Each row has a name. After each piece below comes the name of the row it's from, unless a question asks for something else. Each question is about the rows just above it.

[163 145 138 162 179 110 156 122 152] : q_547
[148 123 122 106 128 194 193 125 139] : q_922
[110 119 137 152 123  75  46 122 121] : q_113
[150 152 125 130 104  60 147 116 104] : q_776
[176 151 122 161 184 136 124 130 138] : q_99
[176 151 122 161 104  89 117 133 110] : q_903
Shift each entry of [125] by +1 times 1:	[126]
[138] with -1 step of 1 on every entry:	[137]
[161 104] with +1 step of 1 on every entry:	[162 105]

[119 122 156 125 110 138] = q_43
[108 129 120 143 121 131] = q_427
[149 116 187 140 139 105] = q_655
[136 115 127  99 116 134] = q_796
[ 86  79 209 168  43  64] = q_859
[112 137 211 161 177 144] = q_982
[126 168  48 121 159 168] = q_193
[121 100 191  90  34 136] = q_278
[129 131 121 142 120 108] = q_8
[144 157  55  86 178 137] = q_118
Times [121] occurs in q_427:	1
Put [108 120 142 121 131 129] back in order: which row is it?	q_8

[112  66  46  79 219 185 147 219 223 163 235]  q_852
[198 211  62  71 121 104 101 194  63 238  61]  q_721
[ 36 191 187  40  85 227 219  47 143  54  36]  q_301
[120  90  90  60  19 168 120  90 213 120 120]  q_124
[209 137  24 201 144 227 180 239 120  31  87]  q_971
[155  88  47 174 196 207 183 104 119 211 223]  q_68
[214 154  80 143 177 218 188 182  54 157 233]  q_863
How many times does q_124 hold [119]?	0
Move every entry of [101 194  63] by +1 step of 1.	[102 195  64]

[139  90  96  91] = q_112
[231 142 164 136] = q_447
[ 27  96 106 137] = q_695
Move every entry of [139  90] by -1 step of 1.	[138  89]
Move every entry of [142 164] by +1 step of 1.	[143 165]
Count of [90] in q_112:	1
Which row holds these entries in another order? [136 142 164 231]	q_447
Move every entry of [ 96 106] by +1 step of 1.	[ 97 107]

[150 144  94  88 161 141 121 127 160 151  91 156 158 133 147 102 111 160
  89 160 157 115 164 156 140]  q_162
[146 149 124 127 110 143 141 121 109 105 112 129 116 135 105 155 151 105
 155 117 154 128 130 122 114]  q_703
[108 170 117 107 183  94  41 130 154 178 186 120 156 129 184 154 174 170
 139 195 140 137 187  97 151]  q_133
[111  85  87  94 120 159 167 172 120 134 120 172 151 120 119  99 106 147
 133 172  95 168 101 107 172]  q_786
[111 127  88  89 144 140 115 160 156 151 160  94 156 102 158 132 147 157
 150 160 121 164 141  91 161]  q_908
Put [172 107 101 168  95 172 133 147 106  99 119 120 151 172 120 134 120 172
 167 159 120  94  87  85 111] back in order: which row is it?	q_786
Put [141 160 160 164 121  88 150 102 161 140 151  91  89 158 115 156 147 133
  94 111 157 144 127 160 156] back in order: which row is it?	q_162
Count of [120] in q_786:	4
Put [147 157 150 160 121 164 141  91 161 111 127  88  89 144 140 115 160 156
 151 160  94 156 102 158 132] back in order: which row is it?	q_908
[160 157 115 164 156 140 150 144  94  88 161 141 121 127 160 151  91 156
 158 133 147 102 111 160  89] is which row reordered?	q_162
Shift each entry of [164] by -1 times 1:	[163]

[ 86 131  84 186 116  61 167 119 162 174 144 141 162 145 221  26 145 161]  q_698
[ 85 103 180 106 105 146  85 179 106  86  64 138  52 120 165 191 143 124]  q_153
[174 167 161 116 145 162 162 221  25  84 141 186 119 145 144 141  61  86]  q_737
Which row holds these entries in another order? [145 161  86 131  84 186 116  61 167 119 162 174 144 141 162 145 221  26]	q_698
Which row holds these entries in another order? [186 119 145 144 141  61  86 174 167 161 116 145 162 162 221  25  84 141]	q_737
[141] with -1 step of 1 on every entry:	[140]
Count of [61] in q_737:	1
Times [85] occurs in q_153:	2
How many times does q_737 hold [141]?	2

[ 91 137 160 123 131  91 109 151 121 124  86  67 147 118  59 136 149 101
 155 165 147 183  87 147 159  87 148 154 123  97  79 123 140 134 130 153
 100  96 109 148 143 121 140  87  96 157 146 139 126 149 124 145 104 137
 127  90 200 153 147 118 102 133 179] = q_404
[147 128 157 143  63 120 103 154 136 128  81  93 110 135 152 101 134 149
 100 134  89 114  81 151 198  94 152 121 142 101 163 163  84 133 117 117
 128 152 145 126 138  79  97 142 144 180 145 131 154 124  81 119  92 146
 135  97 137  55 149 149 175 139 155] = q_453
[143 123 154 139  59 118 109 157 137 121  79  86 123 140 147  96 130 147
  97 124 101 123  91 153 200  90 149 118 165 100 159 122  87 133 123 110
 126 147 145 134 148  87  87 151 146 179 134 131 149 121  96 127  91 148
 140 102 137  67 153 147 183 136 155] = q_318
[117 121 137 101  84  89 143 136  81  97 149  55 145 147 144 114 119 175
 135 101 180 131  79 152 133 103 142 155 124 163  94 138 149 157 134 145
 146 110 117 100  81 149 128  63 134  97 154 198  91 151 128 120 139 142
 154 126 128 135  93  81 163 152 152] = q_123
Which row holds these entries in another order? [155 144 120 101 149 142 145  84  93 154  63 117 121 139 152 133 175 124
 134  94  89  55 149  79 117  81 154 145 152  92 110 119  97 134  81 163
  81 100 163 143 157  97 147 142 128 152 136 146 103 128 128 131 138 135
 149 135 151 198 180 137 114 101 126]	q_453
Which row holds these entries in another order? [155 136 183 147 153  67 137 102 140 148  91 127  96 121 149 131 134 179
 146 151  87  87 148 134 145 147 126 110 123 133  87 122 159 100 165 118
 149  90 200 153  91 123 101 124  97 147 130  96 147 140 123  86  79 121
 137 157 109 118  59 139 154 123 143]	q_318
Times [122] occurs in q_318:	1

[127 132 146 167 103]  q_984
[ 70 151  56  84 127]  q_306
[103 147 167 132 127]  q_283
[166 132 103 127 146]  q_534
Move every entry of [151  56  84] by +1 step of 1.	[152  57  85]
Which row holds these entries in another order? [ 56  70  84 127 151]	q_306
[127 103 147 167 132] is which row reordered?	q_283
Shift each entry of [ 70 151  56  84] by +1 times 1:	[ 71 152  57  85]
How many times does q_306 hold [84]?	1
Put [103 132 127 167 146] back in order: which row is it?	q_984

[145 145 137 145 121 137 145] = q_954
[124 127 113 109 113 127 127] = q_443
[120  97 120 120 121 121 105] = q_311
[135 157 152 119 111 138 126] = q_946
[132 214 146 113 114 132 111] = q_785
[146 112 113 135 146 124 139] = q_511
How many times does q_954 hold [145]?	4
How many times does q_443 hold [128]?	0
How many times does q_311 hold [119]?	0
[113 135 146 124] with -1 step of 1 on every entry:	[112 134 145 123]
Move every entry of [145 145] by -1 step of 1.	[144 144]
How many times does q_954 hold [146]?	0
Put [146 135 112 124 146 113 139] back in order: which row is it?	q_511

[126  98 114 174  91 138 108 105  96  56 234 111 195 167 145 114 136 130
 128 146 140  77  76 181 162  97  73 145 115 124 125 166  94 120 107]  q_585
[ 72 120  76 111 138 195 114 125  96 162 108 146  94  97 145  91 174 181
 115 136 128  57 114 166 167 124 140 130 234 145 105 126  98  77 107]  q_336
[166 234 105 162 145  77 114 181 140  72 145 146 174 126 115 167 136 195
  76 128 138  98 125 111  91 124 120  56 114 107 130  96 108  94  97]  q_495
Which row holds these entries in another order? [114 181 140  72 145 146 174 126 115 167 136 195  76 128 138  98 125 111
  91 124 120  56 114 107 130  96 108  94  97 166 234 105 162 145  77]	q_495
Put [ 91  94 181  98 234 138 126  76 107 124 108  77 114 140 145  96 105 111
 128 136  56 162 167 120 114  72 166 174 115 146 145 195  97 130 125] back in order: which row is it?	q_495
Which row holds these entries in another order? [146  94 166 114 195 114 162  56  98 124  91 145 138 115 125 136 126 105
 108 140 145 130 107 120  97 174  77  96 111 167  76 128 234 181  72]	q_495
Which row holds these entries in another order? [ 91 114 126  73 167 114 234 145  98  76 166 105 136 128 115 111 162 125
 124 140 120 130  77 145 174  56 138  96  97 181 108 146 107 195  94]	q_585
Put [ 56  72  76  77  91  94  96  97  98 105 107 108 111 114 114 115 120 124
 125 126 128 130 136 138 140 145 145 146 162 166 167 174 181 195 234] back in order: which row is it?	q_495

[129 155 169 161 120 177 155 169]  q_781
[129 170 169 161 120 177 155 119]  q_345
[ 69 175  81 104 153  71  71 136]  q_592
[ 69 175  81 104  97  71  71 136]  q_581
Times [169] occurs in q_781:	2
[155] with +1 step of 1 on every entry:	[156]
Shift each entry of [104  97] by -1 times 1:	[103  96]

